Below are the code and all the weights of a small trained network. Each question names an input and a class and asks about switching units off, where a switched-off unit gives its printed mean instead of its output.

import numpy as np


def w(rows, s, z=0):
    codes = np.array(rows[::2]) - 128.0
    scale = np.full(codes.shape[1], s)
    scale[-1] = z or s
    return codes * scale


def f(y):
    return y / 2 * (1 + np.tanh(0.7978845608 * (y + 0.044715 * y**3)))


def log_softmax(a):
    a = a - a.max(-1, keepdims=True)
    return a - np.log(np.exp(a).sum(-1, keepdims=True))


def net(x, mask):
    res = np.array(x, float).reshape(1, 7) / 4 @ E
    y = f(res @ A[0][:, :-1].T + A[0][:, -1])
    res = res + np.where(mask, y, B[0][:, -1]) @ B[0][:, :-1]
    return log_softmax(res[-1] @ U[:, :-1].T + U[:, -1])


A, B = {}, {}
E = w([
[77,76,196,55,192],'x0',
[153,120,195,167,80],'x1',
[136,110,245,140,154],'x2',
[160,26,138,148,116],'x3',
[84,113,107,220,125],'x4',
[68,31,91,100,53],'x5',
[102,196,172,85,41],'x6',
],0.011)
A[0] = w([
[92,193,122,70,163,148],'n1',
[124,182,118,201,143,112],'n2',
[146,175,82,54,90,239],'n3',
[97,139,142,35,181,121],'n4',
[131,167,102,10,131,194],'n5',
[144,93,206,126,111,151],'n6',
[181,182,127,195,105,102],'n7',
[80,84,49,146,137,174],'n8',
[187,128,146,123,74,189],'n9',
[91,127,165,47,169,160],'n10',
[131,149,171,245,144,247],'n11',
[86,185,108,132,219,88],'n12',
[119,164,90,184,104,174],'n13',
[107,153,49,199,129,242],'n14',
[81,143,176,81,80,111],'n15',
[159,179,174,62,139,230],'n16',
[81,176,157,15,161,122],'n17',
[129,121,57,118,97,154],'n18',
[66,164,106,223,72,253],'n19',
[153,178,111,190,126,83],'n20',
[103,182,93,114,141,172],'n21',
[159,54,170,117,213,180],'n22',
[72,30,67,87,112,227],'n23',
[104,89,128,146,100,95],'n24',
[157,202,73,202,67,201],'n25',
[137,131,79,69,132,146],'n26',
[212,85,101,96,114,200],'n27',
[99,73,187,143,10,144],'n28',
[163,158,86,140,106,129],'n29',
[158,186,144,115,176,151],'n30',
[194,162,141,72,96,126],'n31',
[87,105,240,159,78,158],'n32',
],0.011,0.0047)
B[0] = w([
[166,154,153,76,139,196],'n1',
[136,145,151,93,212,185],'n2',
[200,135,94,138,105,212],'n3',
[135,132,160,77,94,200],'n4',
[177,133,123,80,86,217],'n5',
[115,115,168,159,117,192],'n6',
[180,130,126,144,173,198],'n7',
[76,103,65,49,139,203],'n8',
[151,137,131,190,89,179],'n9',
[133,121,208,100,86,205],'n10',
[104,119,178,151,204,231],'n11',
[123,121,156,106,143,187],'n12',
[124,141,110,137,159,191],'n13',
[113,149,80,86,183,221],'n14',
[127,173,158,127,90,190],'n15',
[200,120,154,137,106,223],'n16',
[183,149,188,82,75,222],'n17',
[116,121,58,137,118,181],'n18',
[120,176,110,120,169,235],'n19',
[136,147,129,132,186,181],'n20',
[142,134,117,107,144,178],'n21',
[106,2,172,127,115,219],'n22',
[61,116,79,88,66,245],'n23',
[89,109,117,141,116,156],'n24',
[151,137,83,145,195,246],'n25',
[118,133,105,114,62,167],'n26',
[112,103,106,149,115,175],'n27',
[46,160,131,173,104,231],'n28',
[163,137,99,150,136,168],'n29',
[152,109,137,115,145,195],'n30',
[165,137,136,151,100,180],'n31',
[84,152,171,175,112,228],'n32',
],0.0094,0.013)
U = w([
[175,136,182,61,101,161],'0',
[101,137,57,97,133,15],'1',
[140,36,202,179,173,1],'2',
[62,186,165,216,111,92],'3',
[146,164,135,149,250,175],'4',
[193,159,108,171,139,150],'5',
[84,21,122,96,134,208],'6',
],0.012,0.0023)

Each question gives the input, the list of numbers given to net, and the class t.
The units are the neurons (one row each of A and B). Each row of codes is followed by its name. A weight is (code - 128) times the scale printed after its matrix; where a second scale follows, it is the last column's (A, B and U).
mask holds one flag per neuron, in row order. A switched-off neuron (its flag False) gives its mean, the last column of its row in B, instead of its output. The means were averaged over made-up inputs and are rounded, as every weight is.
A unit's drop is (log p(t) with every unit on - log p(t) with that unit switched off) / (log p(t) with every unit on - log p(t) with every unit switched off).
The circuit of an input: a set's keep is (log p(t) with only the set's units on - log p(t) with every unit switched off) / (log p(t) with every unit on - log p(t) with every unit switched off). Starting from the 12 units with the biggest drops (on a tie, the unit counted first), units are removed one at a time, each time the one whose removal leaves the highest keep (on an exact tie, the one counted first), for as long as the keep stays at least 0.8.
circuit, biggest first: the units of the circuit, biggest drop first
unit that matters most: the unit with the biggest drop
k most important neurons: the k neurons with the biggest drops, biggest first
drop when u is switched off: that unit's drop, to one decimal
input [2,-3,6,4,-5,-4,-1], class 2: circuit, biggest first -> (n22)
input [7,7,1,5,-3,3,0], class 3: circuit, biggest first -> (n28, n32)
input [-4,-8,6,-1,-4,-4,-6], class 2: circuit, biggest first -> (n22, n19)
input [-1,-2,-5,5,3,-3,-7], class 6: circuit, biggest first -> (n22, n8)
input [-6,-3,-4,-6,2,2,-5], class 4: 2 most important neurons -> (n25, n2)
input [-6,4,-1,7,-1,7,-1], class 1: 3 most important neurons -> (n22, n8, n23)
input [2,4,6,-5,8,-2,-8], class 2: 2 most important neurons -> (n22, n25)
input [-8,-4,4,8,8,6,5], class 1: 3 most important neurons -> (n8, n14, n23)
input [-7,-3,4,8,4,1,-6], class 6: 2 most important neurons -> (n22, n8)
input [0,-4,-3,6,2,-3,8], class 5: 2 most important neurons -> (n23, n8)
input [4,-4,-8,-2,-1,7,8], class 0: 2 most important neurons -> (n17, n5)
input [5,-2,-3,7,6,-7,8], class 3: 3 most important neurons -> (n22, n25, n5)
input [7,7,8,-1,0,8,-2], class 3: 2 most important neurons -> (n28, n32)
input [-2,5,-6,8,-3,-4,-4], class 6: circuit, biggest first -> (n27)
input [3,-6,0,-6,8,-3,7], class 0: 2 most important neurons -> (n17, n1)
input [-8,2,-5,1,-3,-4,5], class 4: drop when n7 is switched off -> 0.1
input [-4,0,4,-2,6,8,3], class 3: drop when n28 is switched off -> 0.2
input [-1,2,-4,4,-5,-6,-3], class 5: drop when n12 is switched off -> 0.1
input [5,-2,7,3,-2,-3,-1], class 2: drop when n22 is switched off -> 0.5
input [0,6,-1,7,-7,2,-2], class 6: unit that matters most -> n11
